Here is a tiny trained network, its code and every weight. The questions are about switching its units off for an input and a target symbol, where a switched-off unit gives its printed mean instead of its output.

import numpy as np


def w(rows, s, z=0):
    codes = np.array(rows[::2]) - 128.0
    scale = np.full(codes.shape[1], s)
    scale[-1] = z or s
    return codes * scale


def f(y):
    return np.maximum(y, 0)


def softmax(a):
    e = np.exp(a - a.max(-1, keepdims=True))
    return e / e.sum(-1, keepdims=True)


def log_softmax(a):
    a = a - a.max(-1, keepdims=True)
    return a - np.log(np.exp(a).sum(-1, keepdims=True))


def net(x, mask):
    ids = ['ΓΛαβθμτω'.index(c) for c in x.split()]
    T = len(ids)
    res = E[ids] + P[:T]
    u = 0
    for l in range(3):
        r = res
        for j in range(2):
            rows = slice(3 * j, 3 * j + 3)
            q, k, v = (r @ M[l][rows].T for M in (Q, K, V))
            z = softmax(np.where(np.tri(T) > 0, q @ k.T / 3**0.5, -1e9)) @ v
            o = O[l][rows]
            res = res + np.where(mask[u + j], z, o[:, -1]) @ o[:, :-1]
        u += 2
        y = f(res @ A[l][:, :-1].T + A[l][:, -1])
        res = res + np.where(mask[u : u + 4], y, B[l][:, -1]) @ B[l][:, :-1]
        u += 4
    return log_softmax(res[-1] @ U[:, :-1].T + U[:, -1])


Q, K, V, O, A, B = {}, {}, {}, {}, {}, {}
E = w([
[1,63,22,105],'Γ',
[111,220,131,196],'Λ',
[56,225,136,120],'α',
[112,89,59,193],'β',
[202,196,132,237],'θ',
[5,158,239,171],'μ',
[228,35,47,206],'τ',
[191,28,102,41],'ω',
],0.015)
P = w([
[145,126,65,243],'0',
[152,162,68,220],'1',
[150,156,65,183],'2',
[153,149,50,152],'3',
[155,150,32,123],'4',
[163,148,17,101],'5',
[162,146,3,84],'6',
],0.0047)
Q[0] = w([
[140,6,177,83],'0.h1',
[50,223,215,105],'0.h1',
[53,196,36,171],'0.h1',
[76,166,105,102],'0.h2',
[218,94,243,75],'0.h2',
[232,2,170,83],'0.h2',
],0.0082)
K[0] = w([
[200,103,129,70],'0.h1',
[37,75,200,125],'0.h1',
[133,231,103,179],'0.h1',
[165,136,168,95],'0.h2',
[154,81,6,45],'0.h2',
[207,120,110,160],'0.h2',
],0.011)
V[0] = w([
[116,155,107,1],'0.h1',
[194,145,92,187],'0.h1',
[125,98,80,195],'0.h1',
[120,184,57,139],'0.h2',
[127,255,12,95],'0.h2',
[107,123,153,136],'0.h2',
],0.0069)
O[0] = w([
[153,92,96,165,3],'0.h1',
[138,106,73,174,216],'0.h1',
[7,198,52,93,227],'0.h1',
[75,130,74,254,187],'0.h2',
[15,220,73,114,172],'0.h2',
[124,157,159,196,137],'0.h2',
],0.0054)
A[0] = w([
[198,190,51,69,109],'0.n1',
[113,157,199,154,252],'0.n2',
[18,96,220,156,159],'0.n3',
[138,185,113,2,248],'0.n4',
],0.0077,0.0024)
B[0] = w([
[199,2,165,92,216],'0.n1',
[203,245,209,85,226],'0.n2',
[56,58,219,121,254],'0.n3',
[19,150,132,134,195],'0.n4',
],0.0077,0.0041)
Q[1] = w([
[182,134,156,142],'1.h1',
[89,100,144,120],'1.h1',
[81,3,119,44],'1.h1',
[188,109,117,57],'1.h2',
[72,197,63,176],'1.h2',
[77,184,163,126],'1.h2',
],0.013)
K[1] = w([
[170,113,122,200],'1.h1',
[95,103,166,186],'1.h1',
[100,92,187,84],'1.h1',
[203,129,42,109],'1.h2',
[142,64,247,151],'1.h2',
[174,166,155,1],'1.h2',
],0.0094)
V[1] = w([
[134,116,82,227],'1.h1',
[99,109,170,250],'1.h1',
[129,195,1,25],'1.h1',
[201,90,190,123],'1.h2',
[172,114,130,123],'1.h2',
[118,185,24,36],'1.h2',
],0.0059)
O[1] = w([
[78,157,33,92,188],'1.h1',
[110,104,151,76,253],'1.h1',
[59,149,187,223,81],'1.h1',
[92,159,156,211,54],'1.h2',
[227,98,119,1,60],'1.h2',
[150,171,88,151,30],'1.h2',
],0.0057,0.0044)
A[1] = w([
[178,149,91,158,70],'1.n1',
[173,69,146,169,158],'1.n2',
[193,254,74,242,119],'1.n3',
[112,126,68,38,254],'1.n4',
],0.0086,0.0041)
B[1] = w([
[217,46,88,35,156],'1.n1',
[48,186,200,254,168],'1.n2',
[252,90,112,160,244],'1.n3',
[134,184,191,192,254],'1.n4',
],0.0085,0.0087)
Q[2] = w([
[174,142,156,42],'2.h1',
[56,252,231,146],'2.h1',
[101,126,103,176],'2.h1',
[144,240,254,96],'2.h2',
[172,201,153,248],'2.h2',
[75,155,224,142],'2.h2',
],0.0079)
K[2] = w([
[135,199,63,147],'2.h1',
[191,125,28,160],'2.h1',
[135,175,173,108],'2.h1',
[253,178,191,54],'2.h2',
[151,148,109,157],'2.h2',
[2,177,153,37],'2.h2',
],0.0086)
V[2] = w([
[174,82,197,135],'2.h1',
[147,101,152,147],'2.h1',
[153,116,91,176],'2.h1',
[141,150,37,92],'2.h2',
[199,90,155,54],'2.h2',
[165,161,255,71],'2.h2',
],0.0065)
O[2] = w([
[94,160,112,146,141],'2.h1',
[64,143,124,149,158],'2.h1',
[238,72,152,129,205],'2.h1',
[112,39,177,99,49],'2.h2',
[156,108,138,2,3],'2.h2',
[159,65,69,139,79],'2.h2',
],0.0047,0.0052)
A[2] = w([
[151,10,64,155,168],'2.n1',
[102,90,89,69,2],'2.n2',
[33,102,103,124,61],'2.n3',
[116,133,37,187,111],'2.n4',
],0.013,0.0044)
B[2] = w([
[74,94,140,191,208],'2.n1',
[109,103,158,73,130],'2.n2',
[149,86,232,91,193],'2.n3',
[134,131,100,2,253],'2.n4',
],0.013,0.014)
U = w([
[129,95,126,50,20],'Γ',
[225,172,106,55,129],'Λ',
[38,255,102,149,249],'α',
[85,138,22,61,149],'β',
[234,45,135,102,2],'θ',
[192,166,183,126,130],'μ',
[64,52,81,139,152],'τ',
[75,153,196,221,202],'ω',
],0.0096,0.0041)

Each question gives the input, a string of symbols that net reads in full, and the target symbol t.
The units are the heads (3 rows each of Q, K, V and O) and the neurons (one row each of A and B). Each row of codes is followed by its name. A weight is (code - 128) times the scale printed after its matrix; where a second scale follows, it is the last column's (O, A, B and U).
mask holds one flag per unit, layer by layer, with each layer's heads first. A switched-off unit (its flag False) gives its mean, the last column of its rows in O or B, instead of its output. The means were averaged over made-up inputs and are rounded, as every weight is.
A unit's drop is (log p(t) with every unit on - log p(t) with that unit switched off) / (log p(t) with every unit on - log p(t) with every unit switched off).
The circuit of an input: a set's keep is (log p(t) with only the set's units on - log p(t) with every unit switched off) / (log p(t) with every unit on - log p(t) with every unit switched off). Starting from the 12 units with the biggest drops (on a tie, the unit counted first), units are removed one at a time, each time the one whose removal leaves the highest keep (on an exact tie, the one counted first), for as long as the keep stays at least 0.8.
circuit, biggest first: the units of the circuit, biggest drop first
unit that matters most: the unit with the biggest drop
k most important neurons: the k neurons with the biggest drops, biggest first
k most important neurons of layer l: the k neurons of layer l with the biggest drops, biggest first
heads that matter: for each layer, one digit per head in row order, 1 if its drop is at least 0.15 and else 0, layers parted by /
drop when u is switched off: that unit's drop, to one decimal
input ω Γ Λ Γ μ Γ, target ω: circuit, biggest first => (2.n4 1.n4 0.h2)
input μ ω μ θ θ, target θ: unit that matters most => 0.h2
input Λ β Γ β α β θ, target θ: 2 most important neurons => (1.n3 0.n3)
input α μ Γ μ, target μ: heads that matter => 11 / 10 / 01
input Γ μ Γ Λ, target μ: 3 most important neurons => (2.n4 2.n1 0.n2)
input μ Γ Λ, target μ: 2 most important neurons of layer 1 => (1.n3 1.n2)
input θ μ α μ, target μ: 2 most important neurons of layer 2 => (2.n4 2.n1)
input τ α Γ θ β θ Γ, target Γ: circuit, biggest first => (2.n3 2.n4 0.h2)
input α Γ θ Λ, target Λ: 2 most important neurons of layer 2 => (2.n1 2.n3)
input μ α Γ ω θ, target Λ: 2 most important neurons => (0.n3 2.n1)
input Γ Γ Γ Γ μ Γ, target ω: 2 most important neurons of layer 1 => (1.n4 1.n2)
input Γ ω τ τ β, target β: heads that matter => 00 / 00 / 00
input τ τ Λ, target Λ: heads that matter => 00 / 00 / 00
input Γ ω τ θ β Γ τ, target τ: circuit, biggest first => (2.n1)
input Γ α μ τ, target β: heads that matter => 00 / 00 / 10
input μ Γ β, target Γ: heads that matter => 00 / 01 / 10
input μ β Γ θ, target Λ: 2 most important neurons => (2.n1 0.n3)
input μ θ β, target Γ: 4 most important neurons => (2.n3 2.n4 0.n3 1.n3)
input τ Γ Γ τ θ Γ, target Γ: 3 most important neurons of layer 2 => (2.n3 2.n4 2.n1)
input μ Λ τ, target β: most important neuron => (0.n1)
input ω Λ τ τ, target τ: drop when 1.n1 is switched off => 0.3
input τ Γ Γ ω ω, target ω: drop when 2.n4 is switched off => 0.2
input α α β ω, target ω: drop when 1.n3 is switched off => 0.0
input Λ τ θ ω Λ Λ β, target β: drop when 1.h2 is switched off => 0.1
